Each row is followed by its class.
[-12   3  16   3   7   5  -1  -5  -7   5   5   5  -2   3  -1   3   6   6
  -4   2  16   7  10  -2  -8 -21   2   1  10 -14  -1   5  -3 -10   5   2
 -10 -14 -12] => A
[ -4  10  13  37   2   3  -8  -5 -11 -21  -8 -12  19   8   0  10   3   2
  18 -14  25 -10   5  21  -8  -1   0  -5  16 -15  -5   2   3   6   5   1
   9   9 -11] => N
[ -7  -5  -1  -9   8  -2   4   1  -7   4   5   2  -2  -2   1  -5   4   3
  -3  -3   5   4   8   8   5 -13 -12   0  -5  -3   3   3  -7  -5  -1  -4
  -2  -6  -6] => A
[ -1   1  -5  44  -7  -9 -23 -13   5 -12 -15 -13  21  -8   2  -8  11  15
  11  -5  -4 -18 -26   4  -2  15  52  -6   5  -6   4   8 -14  17  13   8
   5  17  24] => N
[  1   6   8  -2  -5  -9 -10 -13  -4 -22   2  -2  -5 -10   3  -1  -2  17
   0   2   9   2 -20  -3  -1  10  11   4  -5  -4  -5   3 -11   8   4  -8
  -3  -2   3] => Q
[  1  11  11  -4 -11  -9  -5  -7  -3 -11  -5  -6  -5  -7   1  -2   9  12
   0   3   6 -15 -19  -8  -3  17  19   5   0  -2  -1   7 -11   9   6  -7
  -4   3   7] => Q
[ -6 -15   1  10   4   4 -10  -2  -1 -15  -5 -13  11   2  11  -4   0  -7
  -9   1   6  -5  10  16  -1  -8 -12  -9  20  11  -8   3   0  -6  -7  -8
   1   0  -8] => A
[ -5  -2  -4  24   6  -1  -3   0  -3  10   0   3   7  14  -3  -6   8   3
  17 -16  11  -5   2  10  -3   6  23  -2 -22 -22   8   0 -14   8  14  15
   1   3  16] => N
[-10  16  39  22   7  -9 -18 -10 -13 -23 -11  -8  -7   6   5   3  23   5
  38 -22  39   8 -11   2 -10  21  22   5  -4 -40   2   3  -2   8  20  11
   0   4   8] => N
[  8   9  15  -1  -9  -6 -25  -6   3 -13  -6  -7  -3  -5  10  -8  12   4
   3   5   3  -2  -6   1  -2  13  15   0  11  -6  -3  -3 -15   4   0 -11
  -2   3   2] => Q
[ -3  -9   6  -9   7  -1 -10  -1   6  -4   6   7 -15   5   8  -7   5  -4
   1   4   0   6   7   7   1  -7  -1   4  -1   6 -11  -4 -11  -9   1  -2
  -9 -12   1] => A
[-11  -7  11  19  12  11  -4  -8  -4  -3   2   1   3  -2  -4   1   9   6
  -3   5  10   8  -1   4   4 -37   6   1  -2 -13 -13   4 -11 -12   8  -6
 -11 -14 -12] => A
[ 14  19  29   1 -13 -15 -23  -7   0 -23 -12  -8 -16   2  17  -9  14  -5
  21  -2  24   1  -8  -8 -11  45  35   3  -3 -14   8  -1  -5  15   8   5
   9  13  12] => N
[-10   4   6  41   0  -1  -1 -11  -8   3  -6  -7  23   6   0  -9  -8  13
  16 -18  14 -15   6  21  -7  -7  26 -10   1  -8   6  10  -5  19   7   3
   4   9   9] => N
[-10 -11  -9 -14   1  -5  -6  -2   2  -8   6  -5 -11  -4  -1  -7   8   6
 -12  11  -4   8  -3  -2   1  -5  -3   0  -7  -2 -11   1 -17  -6   1  -9
 -11 -11  -4] => A
[  2   6   7  -5   1  -8 -14  -6  -1 -11  -3   0  -8  -8   5  -3  14   8
   2   5   4   1 -12 -10   0  14  22   5  -6  -7  -3   6  -7   6   6  -2
  -3   1  10] => Q
[ -4   5  19  -1  -5  -6 -20  -6   5 -19  -3  -6 -10  -5   9  -3   7   4
   2   6   8   1  -5   0  -4   8  13  -1  12   9  -5   5  -9   3   0  -8
  -5   0  -1] => Q
[ -1  15  -6   8 -14   3  10  -9  -5   1  -5 -13  13 -10  -5  -5 -10  21
 -13   4   3 -10  -6  -4  -2   3  11  -1  10   9   4   9  10  17  -1  -4
   6   7   1] => N
[ 15   6 -24   3 -18 -24  -6  -3   5  -4   0  -8   5  -5   6 -28   6  19
   9  -3 -13 -13 -10  15  -5  24  34  -7  -7   2  10   6 -26  21  -3 -11
  -2  12  32] => N
[ -1   7  15   2  -2  -8 -15  -4  -1 -17  -4  -2  -7  -4   9  -3  -1   3
  13   1   8   1  -8   1  -4  16  13   1  -2  -7  -5   2 -11   4   3 -13
  -3   4   3] => Q
[  2  17  19  -1 -11  -7  -6  -7  -1  -6  -1  -2  -2  -2  10  -8   9   8
   8   3  23   1  -3   2  -3  11  14  -1   4  -9  10  -3  -4   8   4  -3
  -1   5  -1] => Q
[  5  10  -1  -6  -9  -9  -9   2  -5 -13   0  -6 -13  -4   4   4  13   8
   4   2  -4   2 -24 -14  -2  25   9   6  -5 -13  -1  -4  -9   6   4  -4
   2   1   7] => Q
